Here is a tiny trained network, its code and every weight. The questions are about switching its units off for an input and a target symbol, where a switched-off unit gives its printed mean instead of its output.

import numpy as np


def w(rows, s, z=0):
    codes = np.array(rows[::2]) - 128.0
    scale = np.full(codes.shape[1], s)
    scale[-1] = z or s
    return codes * scale


def f(y):
    return np.maximum(y, 0)


def softmax(a):
    e = np.exp(a - a.max(-1, keepdims=True))
    return e / e.sum(-1, keepdims=True)


def log_softmax(a):
    a = a - a.max(-1, keepdims=True)
    return a - np.log(np.exp(a).sum(-1, keepdims=True))


def net(x, mask):
    ids = ['αβγδζηθμξπστφψω'.index(c) for c in x.split()]
    T = len(ids)
    res = E[ids] + P[:T]
    u = 0
    for l in range(3):
        q, k, v = (res @ M[l].T for M in (Q, K, V))
        z = softmax(np.where(np.tri(T) > 0, q @ k.T / 3**0.5, -1e9)) @ v
        res = res + np.where(mask[u], z, O[l][:, -1]) @ O[l][:, :-1]
        u += 1
        y = f(res @ A[l][:, :-1].T + A[l][:, -1])
        res = res + np.where(mask[u : u + 12], y, B[l][:, -1]) @ B[l][:, :-1]
        u += 12
    return log_softmax(res[-1] @ U[:, :-1].T + U[:, -1])


Q, K, V, O, A, B = {}, {}, {}, {}, {}, {}
E = w([
[107,158,122,166,62,127],'α',
[140,162,122,169,69,139],'β',
[150,166,107,184,19,136],'γ',
[147,153,119,175,63,143],'δ',
[133,163,102,210,35,133],'ζ',
[160,192,147,200,47,139],'η',
[177,157,136,218,106,150],'θ',
[145,167,129,127,30,171],'μ',
[52,1,19,103,192,154],'ξ',
[215,134,69,182,117,213],'π',
[103,165,96,69,16,202],'σ',
[193,178,119,8,85,179],'τ',
[217,151,194,30,33,120],'φ',
[244,100,129,64,156,222],'ψ',
[185,107,254,115,172,155],'ω',
],0.0089)
P = w([
[209,149,78,102,107,2],'0',
[149,145,108,129,92,91],'1',
[133,156,123,143,98,133],'2',
[107,151,148,138,97,168],'3',
[109,146,155,135,88,193],'4',
[96,157,178,130,80,213],'5',
[89,147,189,107,61,238],'6',
[76,132,197,111,37,245],'7',
[73,139,203,140,29,253],'8',
],0.0054)
Q[0] = w([
[116,104,96,87,130,179],'L0H0',
[158,125,116,168,2,231],'L0H0',
[138,170,187,165,84,93],'L0H0',
],0.0075)
K[0] = w([
[100,110,109,99,173,134],'L0H0',
[93,124,162,50,141,254],'L0H0',
[142,151,171,138,99,146],'L0H0',
],0.0097)
V[0] = w([
[145,190,185,255,137,76],'L0H0',
[141,172,141,80,47,116],'L0H0',
[212,180,166,104,112,139],'L0H0',
],0.008)
O[0] = w([
[186,5,131,138,26,63,50],'L0H0',
[164,231,74,2,53,57,253],'L0H0',
[220,61,83,18,141,135,173],'L0H0',
],0.0052,0.0022)
A[0] = w([
[129,120,127,255,94,164,210],'L0N0',
[108,43,78,51,146,150,130],'L0N1',
[175,97,99,158,128,124,138],'L0N2',
[163,56,106,188,137,71,74],'L0N3',
[171,128,202,138,110,174,252],'L0N4',
[137,59,79,43,177,164,145],'L0N5',
[97,170,121,130,99,154,119],'L0N6',
[74,150,188,194,107,199,54],'L0N7',
[129,183,171,134,138,97,133],'L0N8',
[170,114,163,59,98,154,81],'L0N9',
[184,175,190,164,123,204,250],'L0N10',
[147,154,203,148,154,185,119],'L0N11',
],0.0073,0.0029)
B[0] = w([
[73,83,140,114,60,207,225],'L0N0',
[105,72,116,156,225,85,163],'L0N1',
[169,124,114,49,110,199,149],'L0N2',
[176,31,95,85,59,196,136],'L0N3',
[125,109,158,15,88,162,229],'L0N4',
[103,46,124,145,186,82,169],'L0N5',
[137,152,101,128,95,170,183],'L0N6',
[119,116,139,188,74,234,179],'L0N7',
[79,67,176,177,179,153,141],'L0N8',
[158,188,187,55,110,109,177],'L0N9',
[89,117,122,1,127,142,254],'L0N10',
[87,53,101,38,141,121,159],'L0N11',
],0.0055)
Q[1] = w([
[102,118,132,2,76,191],'L1H0',
[168,175,165,243,161,14],'L1H0',
[205,184,143,252,122,37],'L1H0',
],0.0063)
K[1] = w([
[15,28,112,245,205,178],'L1H0',
[203,212,119,38,76,19],'L1H0',
[192,124,96,48,114,3],'L1H0',
],0.0053)
V[1] = w([
[60,42,59,189,206,64],'L1H0',
[159,149,164,138,105,253],'L1H0',
[137,125,153,157,101,253],'L1H0',
],0.0062)
O[1] = w([
[2,145,123,122,165,86,254],'L1H0',
[213,162,142,113,171,241,137],'L1H0',
[185,173,157,191,128,242,175],'L1H0',
],0.005,0.0056)
A[1] = w([
[86,153,117,84,108,92,107],'L1N0',
[89,140,127,169,152,126,142],'L1N1',
[79,137,133,193,173,122,54],'L1N2',
[154,32,160,188,65,139,191],'L1N3',
[151,70,255,124,86,94,94],'L1N4',
[80,103,100,230,172,130,117],'L1N5',
[92,130,204,117,92,183,85],'L1N6',
[164,132,19,132,63,172,165],'L1N7',
[181,138,179,62,146,71,1],'L1N8',
[70,133,138,191,194,129,83],'L1N9',
[78,149,81,122,88,41,130],'L1N10',
[112,146,150,223,163,143,43],'L1N11',
],0.0062,0.0028)
B[1] = w([
[98,128,133,160,159,93,194],'L1N0',
[155,140,168,151,92,143,168],'L1N1',
[212,160,135,134,41,157,169],'L1N2',
[193,3,81,90,82,164,183],'L1N3',
[223,32,189,122,61,96,164],'L1N4',
[166,143,176,133,64,140,194],'L1N5',
[45,112,77,67,107,160,254],'L1N6',
[146,180,67,51,108,151,252],'L1N7',
[159,118,207,176,141,42,160],'L1N8',
[169,150,161,144,30,204,186],'L1N9',
[57,37,44,76,210,24,180],'L1N10',
[179,137,102,159,46,239,148],'L1N11',
],0.0049,0.0055)
Q[2] = w([
[110,86,95,121,186,6],'L2H0',
[165,149,95,103,148,104],'L2H0',
[95,107,111,163,183,62],'L2H0',
],0.011)
K[2] = w([
[161,144,105,254,122,87],'L2H0',
[178,89,175,162,195,90],'L2H0',
[113,116,76,200,109,79],'L2H0',
],0.0081)
V[2] = w([
[100,176,3,85,174,153],'L2H0',
[138,109,12,155,151,201],'L2H0',
[144,8,184,122,248,132],'L2H0',
],0.0079)
O[2] = w([
[180,157,40,179,179,137,177],'L2H0',
[137,66,2,137,156,127,146],'L2H0',
[151,109,148,37,179,216,2],'L2H0',
],0.0087,0.0082)
A[2] = w([
[76,150,118,139,89,171,252],'L2N0',
[61,136,94,146,117,119,199],'L2N1',
[182,224,124,130,135,135,222],'L2N2',
[67,118,238,69,108,141,94],'L2N3',
[203,161,138,53,152,116,246],'L2N4',
[205,194,83,186,150,106,141],'L2N5',
[100,224,121,82,67,169,255],'L2N6',
[141,65,16,162,158,71,170],'L2N7',
[119,1,117,176,153,11,207],'L2N8',
[104,96,179,29,138,60,29],'L2N9',
[92,127,77,69,87,162,221],'L2N10',
[100,101,83,130,194,183,211],'L2N11',
],0.0063,0.0027)
B[2] = w([
[120,78,170,147,158,105,227],'L2N0',
[93,85,150,146,146,132,209],'L2N1',
[165,225,136,179,210,97,158],'L2N2',
[48,156,82,90,90,157,197],'L2N3',
[187,136,147,207,191,178,182],'L2N4',
[77,230,50,118,104,143,161],'L2N5',
[142,96,181,170,146,76,253],'L2N6',
[51,182,105,1,137,145,212],'L2N7',
[104,129,221,18,217,36,167],'L2N8',
[62,113,79,185,119,158,173],'L2N9',
[140,54,117,118,176,105,248],'L2N10',
[105,130,184,130,174,65,176],'L2N11',
],0.0062,0.011)
U = w([
[74,95,126,86,201,75,237],'α',
[151,142,125,108,130,119,14],'β',
[158,159,108,82,100,82,10],'γ',
[155,131,113,104,108,119,57],'δ',
[84,105,63,78,56,114,54],'ζ',
[198,49,153,172,50,75,124],'η',
[191,32,75,115,82,156,120],'θ',
[177,151,126,172,99,95,174],'μ',
[96,71,131,255,98,160,197],'ξ',
[137,124,20,92,122,217,75],'π',
[105,248,62,149,107,160,96],'σ',
[182,201,173,187,222,105,252],'τ',
[118,223,220,148,100,114,97],'φ',
[184,128,150,118,232,181,206],'ψ',
[108,142,130,60,109,225,5],'ω',
],0.0052,0.0028)

Each question gives the input, a string of symbols that net reads in full, and the target symbol t.
The units are the heads (3 rows each of Q, K, V and O) and the neurons (one row each of A and B). Each row of codes is followed by its name. A weight is (code - 128) times the scale printed after its matrix; where a second scale follows, it is the last column's (O, A, B and U).
mask holds one flag per unit, layer by layer, with each layer's heads first. A switched-off unit (its flag False) gives its mean, the last column of its rows in O or B, instead of its output. The means were averaged over made-up inputs and are rounded, as every weight is.
A unit's drop is (log p(t) with every unit on - log p(t) with that unit switched off) / (log p(t) with every unit on - log p(t) with every unit switched off).
The circuit of an input: a set's keep is (log p(t) with only the set's units on - log p(t) with every unit switched off) / (log p(t) with every unit on - log p(t) with every unit switched off). Starting from the 12 units with the biggest drops (on a tie, the unit counted first), units are removed one at a time, each time the one whose removal leaves the highest keep (on an exact tie, the one counted first), for as long as the keep stays at least 0.8.
units of the circuit, in order: the units of the circuit, biggest drop first
most important unit: the unit with the biggest drop
k most important neurons: the k neurons with the biggest drops, biggest first
top k neurons in layer l: the k neurons of layer l with the biggest drops, biggest first
drop when u is switched off: that unit's drop, to one decimal
input β ξ φ ζ, target α: most important unit -> L1H0
input ψ μ ξ ξ θ ω π, target ω: units of the circuit, in order -> L2H0; L0N4; L1N4
input ζ θ α ξ τ, target α: 2 most important neurons -> L0N1; L0N5
input ζ φ γ η, target φ: units of the circuit, in order -> L0H0; L2H0; L0N9; L1N8
input μ η η φ, target φ: units of the circuit, in order -> L2H0; L0N9; L1N8; L0H0
input π η μ α π θ η τ, target τ: top 2 neurons in layer 2 -> L2N2; L2N4
input ζ σ β, target σ: 2 most important neurons -> L2N5; L1N7
input θ ξ ξ η η ζ ζ φ α, target φ: units of the circuit, in order -> L2H0; L0N9
input π η ψ η ξ η τ ζ β, target α: 3 most important neurons -> L0N1; L0N5; L1N10
input γ η θ η ζ ζ θ φ δ, target φ: top 2 neurons in layer 2 -> L2N6; L2N2
input ξ α γ ξ θ σ, target σ: top 3 neurons in layer 0 -> L0N6; L0N7; L0N0
input θ ζ ω φ, target ω: 2 most important neurons -> L2N3; L1N4
input β ξ π θ, target α: 2 most important neurons -> L0N10; L0N1
input ζ γ φ β β ξ φ ζ ξ, target φ: top neuron in layer 0 -> L0N9
input ω ξ ζ δ τ δ γ, target α: 2 most important neurons -> L1N10; L0N1
input φ ξ η θ, target α: top 2 neurons in layer 1 -> L1N10; L1N9
input σ φ σ η, target φ: 4 most important neurons -> L0N9; L0N4; L0N0; L0N7
input σ γ ξ α, target α: 2 most important neurons -> L1N10; L0N1
input ψ θ η δ σ, target σ: top 2 neurons in layer 0 -> L0N5; L0N1
input ω ξ ξ, target ω: top 4 neurons in layer 1 -> L1N2; L1N9; L1N5; L1N11
input γ ξ φ ζ θ μ ζ η, target α: 2 most important neurons -> L1N10; L0N1
input σ δ η ξ π γ ξ ζ, target ξ: most important unit -> L0H0
input ξ η α π γ α ξ η η, target ξ: top 2 neurons in layer 1 -> L1N10; L1N6
input σ ζ η φ ζ, target φ: 2 most important neurons -> L0N9; L1N8
input β β ω γ η η π, target π: top 2 neurons in layer 0 -> L0N0; L0N2
input ξ ξ ζ δ ξ ξ π, target π: 2 most important neurons -> L0N7; L1N6
input η γ τ ψ θ, target ψ: most important unit -> L2H0
input ζ β θ, target θ: top 2 neurons in layer 1 -> L1N3; L1N4
input ξ θ ξ η η, target ξ: top 2 neurons in layer 2 -> L2N7; L2N8
input ζ ψ θ ψ ζ, target ψ: drop when L0N5 is switched off -> 0.1
